Here is a tiny trained network, its code and every weight. The questions are about switching its units off for an input and a class, where a switched-off unit gives its printed mean instead of its output.

import numpy as np


def w(rows, s, z=0):
    codes = np.array(rows[::2]) - 128.0
    scale = np.full(codes.shape[1], s)
    scale[-1] = z or s
    return codes * scale


def f(y):
    return y / 2 * (1 + np.tanh(0.7978845608 * (y + 0.044715 * y**3)))


def log_softmax(a):
    a = a - a.max(-1, keepdims=True)
    return a - np.log(np.exp(a).sum(-1, keepdims=True))


def net(x, mask):
    res = np.array(x, float).reshape(1, 7) / 4 @ E
    y = f(res @ A[0][:, :-1].T + A[0][:, -1])
    res = res + np.where(mask, y, B[0][:, -1]) @ B[0][:, :-1]
    return log_softmax(res[-1] @ U[:, :-1].T + U[:, -1])


A, B = {}, {}
E = w([
[148,149,140,112,129],'x0',
[147,120,203,149,253],'x1',
[205,137,51,198,129],'x2',
[124,122,130,134,124],'x3',
[132,132,130,125,131],'x4',
[74,205,127,176,132],'x5',
[120,114,133,144,116],'x6',
],0.017)
A[0] = w([
[13,154,173,49,101,47],'N1',
[123,88,149,104,174,155],'N2',
[135,146,175,192,187,133],'N3',
[202,9,87,59,119,163],'N4',
[97,232,116,194,60,109],'N5',
[129,206,76,170,149,115],'N6',
[86,141,179,117,80,57],'N7',
[104,103,90,45,40,32],'N8',
[176,138,97,127,85,78],'N9',
[115,86,202,76,167,133],'N10',
[103,62,194,72,206,132],'N11',
[214,102,73,179,167,7],'N12',
[89,131,143,190,193,111],'N13',
[195,41,103,97,101,43],'N14',
[140,134,151,183,212,25],'N15',
[119,58,174,137,111,119],'N16',
[68,177,144,149,148,74],'N17',
[71,125,112,43,50,136],'N18',
[102,197,35,153,99,115],'N19',
[140,171,112,128,170,122],'N20',
[111,103,111,116,116,111],'N21',
[21,160,174,84,112,156],'N22',
[102,120,76,74,62,184],'N23',
],0.011,0.012)
B[0] = w([
[187,224,77,224,99,205],'N1',
[93,80,94,102,148,182],'N2',
[175,131,213,147,165,197],'N3',
[174,181,188,149,175,251],'N4',
[89,100,89,93,101,197],'N5',
[105,130,109,111,70,182],'N6',
[132,176,69,174,97,151],'N7',
[105,92,231,39,254,196],'N8',
[85,99,41,143,94,166],'N9',
[96,78,78,41,97,212],'N10',
[64,59,72,47,85,232],'N11',
[120,128,228,95,254,176],'N12',
[141,157,165,166,162,182],'N13',
[211,194,68,203,101,183],'N14',
[211,232,39,202,58,170],'N15',
[97,95,124,111,164,160],'N16',
[130,145,174,123,210,160],'N17',
[154,155,144,144,178,216],'N18',
[72,83,88,138,72,202],'N19',
[162,133,123,149,92,150],'N20',
[130,147,157,146,144,138],'N21',
[197,157,174,161,229,224],'N22',
[186,212,133,185,139,229],'N23',
],0.0087,0.017)
U = w([
[166,133,221,109,242,247],'0',
[221,203,70,255,97,106],'1',
[27,21,49,35,22,98],'2',
],0.0086,0.0011)

Each question gives the input, the list of numbers given to net, and the class t.
The units are the neurons (one row each of A and B). Each row of codes is followed by its name. A weight is (code - 128) times the scale printed after its matrix; where a second scale follows, it is the last column's (A, B and U).
mask holds one flag per neuron, in row order. A switched-off neuron (its flag False) gives its mean, the last column of its row in B, instead of its output. The means were averaged over made-up inputs and are rounded, as every weight is.
A unit's drop is (log p(t) with every unit on - log p(t) with that unit switched off) / (log p(t) with every unit on - log p(t) with every unit switched off).
top k neurons: the k neurons with the biggest drops, biggest first
drop when u is switched off: that unit's drop, to one decimal
input [3,2,7,-4,-5,-4,7], class 0: top neuron	[N12]
input [1,-5,-7,-8,3,4,6], class 1: top 2 neurons	[N1 N7]
input [-7,3,6,5,-2,0,-7], class 0: top 3 neurons	[N12 N1 N14]
input [3,-5,-8,-5,-3,2,-8], class 1: top 4 neurons	[N1 N7 N23 N12]
input [0,1,4,2,4,-3,0], class 0: top 4 neurons	[N1 N12 N15 N23]
input [-7,0,-7,2,5,1,3], class 1: top 2 neurons	[N1 N8]
input [-2,7,8,6,1,-2,6], class 0: top 3 neurons	[N12 N1 N3]
input [-4,4,-5,1,-2,-3,4], class 2: drop when N11 is switched off	0.1
input [2,8,-7,-1,7,-7,-3], class 2: drop when N11 is switched off	0.2
input [-2,-3,4,8,-8,3,-2], class 2: drop when N1 is switched off	0.0
